Below is a small trained network, with its code and all its weights. Each question gives an input and a target symbol and asks what happens when units are switched off, that is, made to give their printed mean instead of their output.

import numpy as np


def w(rows, s, z=0):
    codes = np.array(rows[::2]) - 128.0
    scale = np.full(codes.shape[1], s)
    scale[-1] = z or s
    return codes * scale


def norm(h):
    return h / np.sqrt((h * h).mean(-1, keepdims=True) + 1e-5)


def f(y):
    return y / 2 * (1 + np.tanh(0.7978845608 * (y + 0.044715 * y**3)))


def softmax(a):
    e = np.exp(a - a.max(-1, keepdims=True))
    return e / e.sum(-1, keepdims=True)


def log_softmax(a):
    a = a - a.max(-1, keepdims=True)
    return a - np.log(np.exp(a).sum(-1, keepdims=True))


def net(x, mask):
    ids = ['ΛΠΨΩβγεζθμτφ'.index(c) for c in x.split()]
    T = len(ids)
    res = E[ids] + P[:T]
    u = 0
    for l in range(2):
        q, k, v = (norm(res) @ M[l].T for M in (Q, K, V))
        z = softmax(np.where(np.tri(T) > 0, q @ k.T / 2**0.5, -1e9)) @ v
        res = res + np.where(mask[u], z, O[l][:, -1]) @ O[l][:, :-1]
        u += 1
        y = f(norm(res) @ A[l][:, :-1].T + A[l][:, -1])
        res = res + np.where(mask[u : u + 4], y, B[l][:, -1]) @ B[l][:, :-1]
        u += 4
    return log_softmax(norm(res)[-1] @ U[:, :-1].T + U[:, -1])


Q, K, V, O, A, B = {}, {}, {}, {}, {}, {}
E = w([
[124,115,143,86],'Λ',
[164,255,147,57],'Π',
[132,98,146,94],'Ψ',
[117,130,142,91],'Ω',
[146,92,122,83],'β',
[67,57,108,115],'γ',
[150,106,164,141],'ε',
[136,92,146,109],'ζ',
[73,139,71,184],'θ',
[150,117,155,145],'μ',
[118,44,206,43],'τ',
[61,51,189,230],'φ',
],0.015)
P = w([
[140,161,71,172],'0',
[68,214,137,3],'1',
[99,209,138,52],'2',
[105,205,131,58],'3',
[114,193,126,67],'4',
[118,184,122,74],'5',
[121,179,118,74],'6',
[116,183,119,72],'7',
[120,178,118,73],'8',
[128,166,108,75],'9',
[124,170,111,74],'10',
[128,165,106,76],'11',
[116,177,116,73],'12',
[129,163,104,79],'13',
],0.0062)
Q[0] = w([
[118,122,158,18],'L0H0',
[141,104,169,1],'L0H0',
],0.009)
K[0] = w([
[234,42,2,208],'L0H0',
[177,45,60,151],'L0H0',
],0.0047)
V[0] = w([
[93,2,169,180],'L0H0',
[197,87,20,122],'L0H0',
],0.0045)
O[0] = w([
[234,135,2,125,173],'L0H0',
[67,110,105,194,250],'L0H0',
],0.0077,0.0014)
A[0] = w([
[103,250,141,54,74],'L0N0',
[41,96,16,57,6],'L0N1',
[44,124,116,58,119],'L0N2',
[79,117,143,1,99],'L0N3',
],0.0055,0.0017)
B[0] = w([
[175,55,133,142,174],'L0N0',
[154,76,96,255,222],'L0N1',
[158,16,151,145,215],'L0N2',
[177,152,69,116,254],'L0N3',
],0.0055,0.0048)
Q[1] = w([
[62,163,158,158],'L1H0',
[117,92,1,87],'L1H0',
],0.0053)
K[1] = w([
[204,253,120,132],'L1H0',
[153,219,27,187],'L1H0',
],0.0046)
V[1] = w([
[254,188,43,232],'L1H0',
[140,31,213,200],'L1H0',
],0.0046)
O[1] = w([
[208,167,176,204,219],'L1H0',
[112,1,99,180,248],'L1H0',
],0.0086,0.0012)
A[1] = w([
[91,113,64,217,251],'L1N0',
[191,121,106,160,36],'L1N1',
[155,53,207,175,142],'L1N2',
[253,146,45,33,151],'L1N3',
],0.0064,0.0025)
B[1] = w([
[25,220,174,38,233],'L1N0',
[178,79,2,218,140],'L1N1',
[185,73,87,208,185],'L1N2',
[83,182,202,161,254],'L1N3',
],0.0066,0.0046)
U = w([
[160,177,180,132,63],'Λ',
[120,231,168,46,174],'Π',
[113,71,238,99,138],'Ψ',
[157,178,153,109,65],'Ω',
[169,178,90,171,96],'β',
[13,53,32,139,103],'γ',
[176,211,172,138,143],'ε',
[174,99,214,149,103],'ζ',
[6,206,116,77,255],'θ',
[188,41,70,190,155],'μ',
[115,127,132,48,112],'τ',
[93,98,103,73,116],'φ',
],0.012,0.0047)

Each question gives the input, a string of symbols that net reads in full, and the target symbol t.
The units are the heads (2 rows each of Q, K, V and O) and the neurons (one row each of A and B). Each row of codes is followed by its name. A weight is (code - 128) times the scale printed after its matrix; where a second scale follows, it is the last column's (O, A, B and U).
mask holds one flag per unit, layer by layer, with each layer's heads first. A switched-off unit (its flag False) gives its mean, the last column of its rows in O or B, instead of its output. The means were averaged over made-up inputs and are rounded, as every weight is.
A unit's drop is (log p(t) with every unit on - log p(t) with that unit switched off) / (log p(t) with every unit on - log p(t) with every unit switched off).
The circuit of an input: a set's keep is (log p(t) with only the set's units on - log p(t) with every unit switched off) / (log p(t) with every unit on - log p(t) with every unit switched off). Starting from all 10 units, units are removed one at a time, each time the one whose removal leaves the highest keep (on an exact tie, the one counted first), for as long as the keep stays at least 0.8.
units of the circuit, in order: the units of the circuit, biggest drop first
unit that matters most: the unit with the biggest drop
k most important neurons: the k neurons with the biggest drops, biggest first
top k neurons in layer l: the k neurons of layer l with the biggest drops, biggest first
drop when u is switched off: that unit's drop, to one decimal
input ζ γ β, target β: units of the circuit, in order : [L0H0; L1H0]
input Ψ ζ θ Ω, target μ: unit that matters most : L0N0
input Ψ μ Ψ Ψ Ψ ε, target μ: 2 most important neurons : [L1N2; L1N3]
input θ β ζ Ψ Ψ γ Ψ Ψ θ ε ε ε, target Ψ: 3 most important neurons : [L0N1; L0N2; L1N0]
input Ψ θ Ψ Ψ β ζ μ Ψ Λ θ μ ε φ μ, target μ: 3 most important neurons : [L0N3; L1N2; L1N3]
input μ Ψ Ω Ψ Ψ φ ζ ε Ψ Ψ Ψ θ Ψ, target ζ: 4 most important neurons : [L1N0; L1N3; L0N3; L0N1]
input γ φ ε ζ, target ε: 2 most important neurons : [L0N2; L1N3]
input β Ψ φ θ ε μ Ψ Ψ Ψ γ φ ζ, target γ: units of the circuit, in order : [L0H0; L0N0]
input θ Ψ Ω θ Λ θ Ψ Ψ μ ε θ γ ε ε, target Ψ: units of the circuit, in order : [L0N1; L0N3]
input Ψ Ψ Π ε γ μ τ Ψ Π Ψ ε, target μ: 3 most important neurons : [L1N0; L0N3; L1N2]
input θ ζ γ ε Ψ Π ε Π β, target Ψ: 3 most important neurons : [L1N3; L1N0; L0N2]
input Ψ Ψ γ β, target μ: units of the circuit, in order : [L0N1; L0H0]
input μ Ψ τ ζ, target ζ: units of the circuit, in order : [L1N3; L1N0; L0N3]
input γ μ γ μ γ Ψ γ μ Ψ, target ε: units of the circuit, in order : [L0H0; L1N3]
input Ψ γ ε θ Ψ Ψ Π Ψ ε Ψ θ ε β, target μ: unit that matters most : L0H0
input τ θ ζ γ Ψ Ψ, target Π: units of the circuit, in order : [L0H0; L1H0]
input θ ε Ψ φ β Ω, target Ψ: 4 most important neurons : [L0N0; L0N1; L1N0; L1N3]
input θ θ Ψ Ψ ε τ Λ Ψ Λ ε ζ Ω, target Ψ: 4 most important neurons : [L0N0; L1N0; L0N2; L1N3]
input μ Ψ τ Ψ μ Ψ γ Ψ Ψ ζ β Λ, target ζ: 2 most important neurons : [L1N3; L1N0]
input μ γ Ψ θ Ψ γ τ ζ μ Ψ Ψ, target ζ: unit that matters most : L1N0
input γ θ θ β τ ε μ ε Λ, target ε: top 3 neurons in layer 1 : [L1N3; L1N0; L1N1]
input γ Λ μ Ψ, target ε: 2 most important neurons : [L1N3; L1N0]
input θ μ μ ε μ γ μ, target Ψ: top 2 neurons in layer 0 : [L0N1; L0N2]
input γ φ Ψ Ψ ε Ω τ ε, target ε: top 2 neurons in layer 0 : [L0N2; L0N1]
input θ Ψ μ Ψ γ Π μ Ψ ζ Ψ β, target Ψ: top 3 neurons in layer 1 : [L1N3; L1N0; L1N2]
input θ τ Ψ ζ Ψ γ γ Ψ μ, target Ψ: top 2 neurons in layer 0 : [L0N1; L0N3]
input γ Ψ Λ, target ε: unit that matters most : L0H0
input τ ζ μ γ ζ Ψ, target Π: top 2 neurons in layer 0 : [L0N1; L0N2]
input ζ Ψ γ Ψ ζ θ τ μ γ Λ, target β: 2 most important neurons : [L0N1; L1N1]
input Ψ Ψ θ Ψ β Ψ γ θ ε Ω Ψ, target μ: drop when L0H0 is switched off : 0.8
